[[122 103 123 123 112 125 109 139 139]
 [117 123 134 143 120 116 144 128 145]
 [109 130 132 110 141 111 125 129 129]
 [120 136 132 114 112 143 119 102 138]]
->
[[120 136 132 114 112 143 119 102 138]
 [122 103 123 123 112 125 109 139 139]
 [117 123 134 143 120 116 144 128 145]
 [109 130 132 110 141 111 125 129 129]]

[[140 135 130 123 126 134 135 127 139]
 [126 112 116 132 119 131 122 119 119]
 [132 118 153 130 109 119 120 126 133]]
->
[[132 118 153 130 109 119 120 126 133]
 [140 135 130 123 126 134 135 127 139]
 [126 112 116 132 119 131 122 119 119]]

[[124 134 130 123 117 126 131 122 119 129 120 127 128 120 133]
 [134 135 134 122 134 135 131 122 123 119 127 133 123 125 118]
 [131 132 132 126 130 132 130 126 126 125 127 131 127 127 125]
 [116 122 118 130 121 122 128 128 130 140 124 119 129 129 132]
 [140 115 131 129 127 118 108 138 130 106 135 133 130 124 133]
 [125 125 125 127 124 124 124 127 127 124 125 127 126 125 124]]
->
[[125 125 125 127 124 124 124 127 127 124 125 127 126 125 124]
 [124 134 130 123 117 126 131 122 119 129 120 127 128 120 133]
 [134 135 134 122 134 135 131 122 123 119 127 133 123 125 118]
 [131 132 132 126 130 132 130 126 126 125 127 131 127 127 125]
 [116 122 118 130 121 122 128 128 130 140 124 119 129 129 132]
 [140 115 131 129 127 118 108 138 130 106 135 133 130 124 133]]

[[127 131 132 123 125 137 146 102 135 127 138]
 [121 124 118 142 117 132 128 136 127 123 145]
 [146 124 134 142 132 141 114 115 147 127 120]]
->
[[146 124 134 142 132 141 114 115 147 127 120]
 [127 131 132 123 125 137 146 102 135 127 138]
 [121 124 118 142 117 132 128 136 127 123 145]]

[[131 134 131 132 133 126 130 127 130 129 127 126 130]
 [132 136 134 113 149 109 125 129 135 146 126 118 153]
 [131 136 139 116 145 113 124 133 135 141 126 121 154]]
->
[[131 136 139 116 145 113 124 133 135 141 126 121 154]
 [131 134 131 132 133 126 130 127 130 129 127 126 130]
 [132 136 134 113 149 109 125 129 135 146 126 118 153]]

[[121 104 119 116 104 138 111 110 137 126 134 106]
 [127 127 124 129 124 129 125 124 135 127 126 129]
 [130 128 145 115 136 122 139 127 123 132 130 131]
 [131 127 121 134 127 130 122 129 131 125 129 128]
 [131 131 137 124 139 123 134 135 115 131 133 128]
 [126 128 138 118 134 124 135 129 121 132 130 127]
 [131 128 131 125 134 127 127 135 112 129 135 120]]
->
[[131 128 131 125 134 127 127 135 112 129 135 120]
 [121 104 119 116 104 138 111 110 137 126 134 106]
 [127 127 124 129 124 129 125 124 135 127 126 129]
 [130 128 145 115 136 122 139 127 123 132 130 131]
 [131 127 121 134 127 130 122 129 131 125 129 128]
 [131 131 137 124 139 123 134 135 115 131 133 128]
 [126 128 138 118 134 124 135 129 121 132 130 127]]

[[135 130 135]
 [142 116 119]
 [131 122 131]
 [119 140 127]
 [114 111 147]
 [128 129 123]
 [140 110 128]
 [111 135 115]
 [136 125 119]
 [106 127 104]
 [124 130 120]
 [124 137 122]]
->
[[124 137 122]
 [135 130 135]
 [142 116 119]
 [131 122 131]
 [119 140 127]
 [114 111 147]
 [128 129 123]
 [140 110 128]
 [111 135 115]
 [136 125 119]
 [106 127 104]
 [124 130 120]]
---
[[136 152 142]
 [127 153 142]
 [136 153 157]
 [120 129 105]]
->
[[152 142]
 [153 142]]

[[149 132 108 127 115]
 [147 134 110 126 115]
 [150 132 104 127 115]
 [141 135 109 132 116]]
->
[[132 108]
 [134 110]]

[[134 100 117 124 136]
 [131 131 113 128 127]
 [134 132 133 138 140]]
->
[[100 117]
 [131 113]]

[[124 121 129 125]
 [112 116 138 103]
 [114 105 120 144]
 [109 116 129 112]
 [137 147 111 127]]
->
[[121 129]
 [116 138]]

[[153 153 111 119]
 [145 145 132 108]]
->
[[153 111]
 [145 132]]

[[119 102 132 119 150]
 [122  99 127 116 128]]
->
[[102 132]
 [ 99 127]]

[[112 126 128 107]
 [132 132 132 132]
 [131 121 119 135]
 [121 121 122 120]]
->
[[126 128]
 [132 132]]

[[142 132 130 143]
 [151 128 143 147]]
->
[[132 130]
 [128 143]]
---
[[137 136 121 135 126]
 [115 115 143 124 136]
 [140 130 128 153 149]
 [120 134 133 143 157]
 [130 134 119 118 130]
 [127 129 114 132 128]
 [131 132 127 132 128]
 [126 116 117 141 122]]
->
[[126 136 149 157 130 128 128 122]
 [135 124 153 143 118 132 132 141]
 [121 143 128 133 119 114 127 117]
 [136 115 130 134 134 129 132 116]
 [137 115 140 120 130 127 131 126]]

[[118 140 118 128 133 123 125 126 112]
 [119 139 114 132 131 121 131 127 110]
 [123 142 137 128 134 123 126 130 131]
 [137 104 116 125 118 139 128 124 125]
 [134 132 142 138 127 121 143 135 145]
 [126 131 142 117 133 134 112 126 137]
 [138 106 117 128 118 136 132 126 127]
 [137 118 141 126 124 134 128 130 145]
 [120 138 117 131 131 122 130 127 113]
 [120 126 116 116 131 135 110 120 112]]
->
[[112 110 131 125 145 137 127 145 113 112]
 [126 127 130 124 135 126 126 130 127 120]
 [125 131 126 128 143 112 132 128 130 110]
 [123 121 123 139 121 134 136 134 122 135]
 [133 131 134 118 127 133 118 124 131 131]
 [128 132 128 125 138 117 128 126 131 116]
 [118 114 137 116 142 142 117 141 117 116]
 [140 139 142 104 132 131 106 118 138 126]
 [118 119 123 137 134 126 138 137 120 120]]

[[124 127 154 126 128 112 135 125 122 129 125 124 130 125 132]
 [117 111 146 136  99 153 123 125 144 143 133 129 131 146 134]]
->
[[132 134]
 [125 146]
 [130 131]
 [124 129]
 [125 133]
 [129 143]
 [122 144]
 [125 125]
 [135 123]
 [112 153]
 [128  99]
 [126 136]
 [154 146]
 [127 111]
 [124 117]]

[[127 130 125 123 132 122 130 131 125]
 [131 124 126 122 118 129 131 127 134]
 [107 124 125 136 137 119 106 113 101]
 [126 127 126 127 129 126 127 129 126]
 [125 122 125 126 121 127 123 122 126]
 [132 135 135 120 126 131 135 116 133]
 [124 121 126 127 120 127 122 121 125]
 [132 129 128 124 124 130 134 134 135]]
->
[[125 134 101 126 126 133 125 135]
 [131 127 113 129 122 116 121 134]
 [130 131 106 127 123 135 122 134]
 [122 129 119 126 127 131 127 130]
 [132 118 137 129 121 126 120 124]
 [123 122 136 127 126 120 127 124]
 [125 126 125 126 125 135 126 128]
 [130 124 124 127 122 135 121 129]
 [127 131 107 126 125 132 124 132]]

[[128 131 131 116 136 125 129 124]
 [123 126 129 131 146 129 122 103]
 [122 130 126 125 133 131 140 130]
 [115 135 132 133 125 125 132 125]
 [129 126 122 124 126 129 134 132]
 [117 138 133 134 131 118 128 130]
 [130 126 127 129 134 139 132 137]
 [125 131 131 119 136 126 132 125]
 [121 138 137 136 134 119 120 128]
 [138 126 126 135 138 127 132 130]
 [122 132 131 121 138 128 139 125]]
->
[[124 103 130 125 132 130 137 125 128 130 125]
 [129 122 140 132 134 128 132 132 120 132 139]
 [125 129 131 125 129 118 139 126 119 127 128]
 [136 146 133 125 126 131 134 136 134 138 138]
 [116 131 125 133 124 134 129 119 136 135 121]
 [131 129 126 132 122 133 127 131 137 126 131]
 [131 126 130 135 126 138 126 131 138 126 132]
 [128 123 122 115 129 117 130 125 121 138 122]]

[[125 135 128]
 [126 128 130]
 [103 133 140]
 [115 101 122]
 [127 121 126]
 [120 121 126]]
->
[[128 130 140 122 126 126]
 [135 128 133 101 121 121]
 [125 126 103 115 127 120]]

[[126 119 136]
 [119 153 141]
 [130 129 142]
 [132 146 134]
 [122 145 134]
 [123 122 126]
 [122 129 119]]
->
[[136 141 142 134 134 126 119]
 [119 153 129 146 145 122 129]
 [126 119 130 132 122 123 122]]

[[115 102 138 135 116]
 [141 119 131 134 106]
 [134 117 137 141 111]
 [118 135 127 138 124]
 [122  99 134 136 116]]
->
[[116 106 111 124 116]
 [135 134 141 138 136]
 [138 131 137 127 134]
 [102 119 117 135  99]
 [115 141 134 118 122]]
---
[[128 125 118]
 [113 128 128]
 [129 126 122]
 [152 132 121]
 [126 139 150]]
->
[[128 125]
 [113 128]]

[[145 147 153 147]
 [119 122 154 122]
 [119 125 152 125]
 [141  99 130  99]]
->
[[145 147]
 [119 122]]

[[124 134]
 [146 135]
 [124 154]]
->
[[124 134]
 [146 135]]

[[128 149 130 122]
 [127 135 128 136]]
->
[[128 149]
 [127 135]]

[[123 121 134 125 150]
 [117 122 136 129 143]
 [124 126 132 130 131]
 [117 124 138 128 146]]
->
[[123 121]
 [117 122]]

[[128 100]
 [126 153]
 [152 128]
 [130 150]
 [127 145]]
->
[[128 100]
 [126 153]]
